Below are the code and all the weights of a small trained network. Each question names an input and a class and asks about switching units off, where a switched-off unit gives its printed mean instead of its output.

import numpy as np


def w(rows, s, z=0):
    codes = np.array(rows[::2]) - 128.0
    scale = np.full(codes.shape[1], s)
    scale[-1] = z or s
    return codes * scale


def norm(h):
    return h / np.sqrt((h * h).mean(-1, keepdims=True) + 1e-5)


def f(y):
    return y / 2 * (1 + np.tanh(0.7978845608 * (y + 0.044715 * y**3)))


def log_softmax(a):
    a = a - a.max(-1, keepdims=True)
    return a - np.log(np.exp(a).sum(-1, keepdims=True))


def net(x, mask):
    res = np.array(x, float).reshape(1, 7) / 4 @ E
    u = 0
    for l in range(2):
        y = f(norm(res) @ A[l][:, :-1].T + A[l][:, -1])
        res = res + np.where(mask[u : u + 6], y, B[l][:, -1]) @ B[l][:, :-1]
        u += 6
    return log_softmax(norm(res)[-1] @ U[:, :-1].T + U[:, -1])


A, B = {}, {}
E = w([
[168,174,92,70,130,126,120],'x0',
[128,118,128,119,127,128,118],'x1',
[117,138,98,141,124,124,116],'x2',
[180,100,109,151,117,254,137],'x3',
[124,154,123,149,106,130,131],'x4',
[114,143,131,130,159,140,134],'x5',
[119,120,129,118,114,131,99],'x6',
],0.0074)
A[0] = w([
[147,97,47,108,243,217,143,90],'0.n0',
[79,36,191,255,146,121,110,7],'0.n1',
[62,143,168,87,76,101,153,93],'0.n2',
[112,157,161,150,94,203,139,124],'0.n3',
[216,233,84,12,149,143,106,22],'0.n4',
[138,165,178,150,98,154,67,3],'0.n5',
],0.007,0.0021)
B[0] = w([
[166,125,150,105,125,144,110,221],'0.n0',
[2,123,61,76,86,135,196,254],'0.n1',
[136,165,64,117,222,106,130,176],'0.n2',
[179,90,65,127,116,144,77,168],'0.n3',
[42,82,108,78,55,87,202,219],'0.n4',
[208,198,147,66,148,163,159,115],'0.n5',
],0.0071,0.0046)
A[1] = w([
[195,72,114,156,93,174,122,131],'1.n0',
[161,133,103,154,182,93,69,154],'1.n1',
[109,116,91,105,91,124,204,251],'1.n2',
[99,138,138,139,183,2,116,101],'1.n3',
[154,151,105,188,191,32,118,185],'1.n4',
[51,177,180,179,140,200,158,105],'1.n5',
],0.0084,0.0019)
B[1] = w([
[196,212,181,178,201,181,52,186],'1.n0',
[177,131,128,129,199,133,178,135],'1.n1',
[118,90,126,170,130,78,184,245],'1.n2',
[254,134,170,175,176,243,28,253],'1.n3',
[184,219,195,105,124,198,87,190],'1.n4',
[101,129,154,47,85,97,156,150],'1.n5',
],0.0067,0.0069)
U = w([
[197,142,179,158,170,252,3,2],'0',
[53,62,75,76,70,100,166,254],'1',
],0.0074,7.9e-05)

Each question gives the input, the list of numbers given to net, and the class t.
The units are the neurons (one row each of A and B). Each row of codes is followed by its name. A weight is (code - 128) times the scale printed after its matrix; where a second scale follows, it is the last column's (A, B and U).
mask holds one flag per neuron, layer by layer. A switched-off neuron (its flag False) gives its mean, the last column of its row in B, instead of its output. The means were averaged over made-up inputs and are rounded, as every weight is.
A unit's drop is (log p(t) with every unit on - log p(t) with that unit switched off) / (log p(t) with every unit on - log p(t) with every unit switched off).
The circuit of an input: a set's keep is (log p(t) with only the set's units on - log p(t) with every unit switched off) / (log p(t) with every unit on - log p(t) with every unit switched off). Starting from all 12 units, units are removed one at a time, each time the one whose removal leaves the highest keep (on an exact tie, the one counted first), for as long as the keep stays at least 0.8.
units of the circuit, in order: the units of the circuit, biggest drop first
most important unit: the unit with the biggest drop
k most important neurons: the k neurons with the biggest drops, biggest first
top k neurons in layer l: the k neurons of layer l with the biggest drops, biggest first
drop of u: that unit's drop, to one decimal
input [-5,-4,-8,-4,2,-2,-7], class 1: units of the circuit, in order -> 0.n1
input [-6,-8,4,-6,-2,-8,1], class 0: 2 most important neurons -> 1.n3, 0.n4
input [-4,1,1,3,-7,-6,-1], class 1: 2 most important neurons -> 0.n1, 1.n3
input [2,7,5,-1,-8,-8,1], class 1: top 3 neurons in layer 1 -> 1.n0, 1.n4, 1.n3
input [8,-6,3,-8,2,-8,4], class 0: 2 most important neurons -> 0.n1, 1.n3
input [2,2,-2,-1,-7,-3,8], class 1: top 3 neurons in layer 1 -> 1.n0, 1.n4, 1.n3
input [-8,4,-4,6,-4,5,-8], class 1: 2 most important neurons -> 0.n1, 1.n3
input [4,1,4,-6,-2,-5,-5], class 0: 2 most important neurons -> 1.n3, 0.n1
input [-4,-4,4,-3,-6,5,8], class 1: 2 most important neurons -> 0.n1, 1.n0
input [-6,5,3,4,-3,2,5], class 1: 2 most important neurons -> 0.n1, 1.n3
input [-5,-5,0,-8,-7,1,7], class 0: drop of 1.n3 -> 0.2
input [-6,1,-6,4,5,2,1], class 1: drop of 1.n3 -> 0.2
input [-8,4,4,-2,-2,-1,4], class 1: drop of 0.n1 -> 0.6
input [-5,-6,-2,3,-5,3,3], class 1: most important unit -> 0.n1
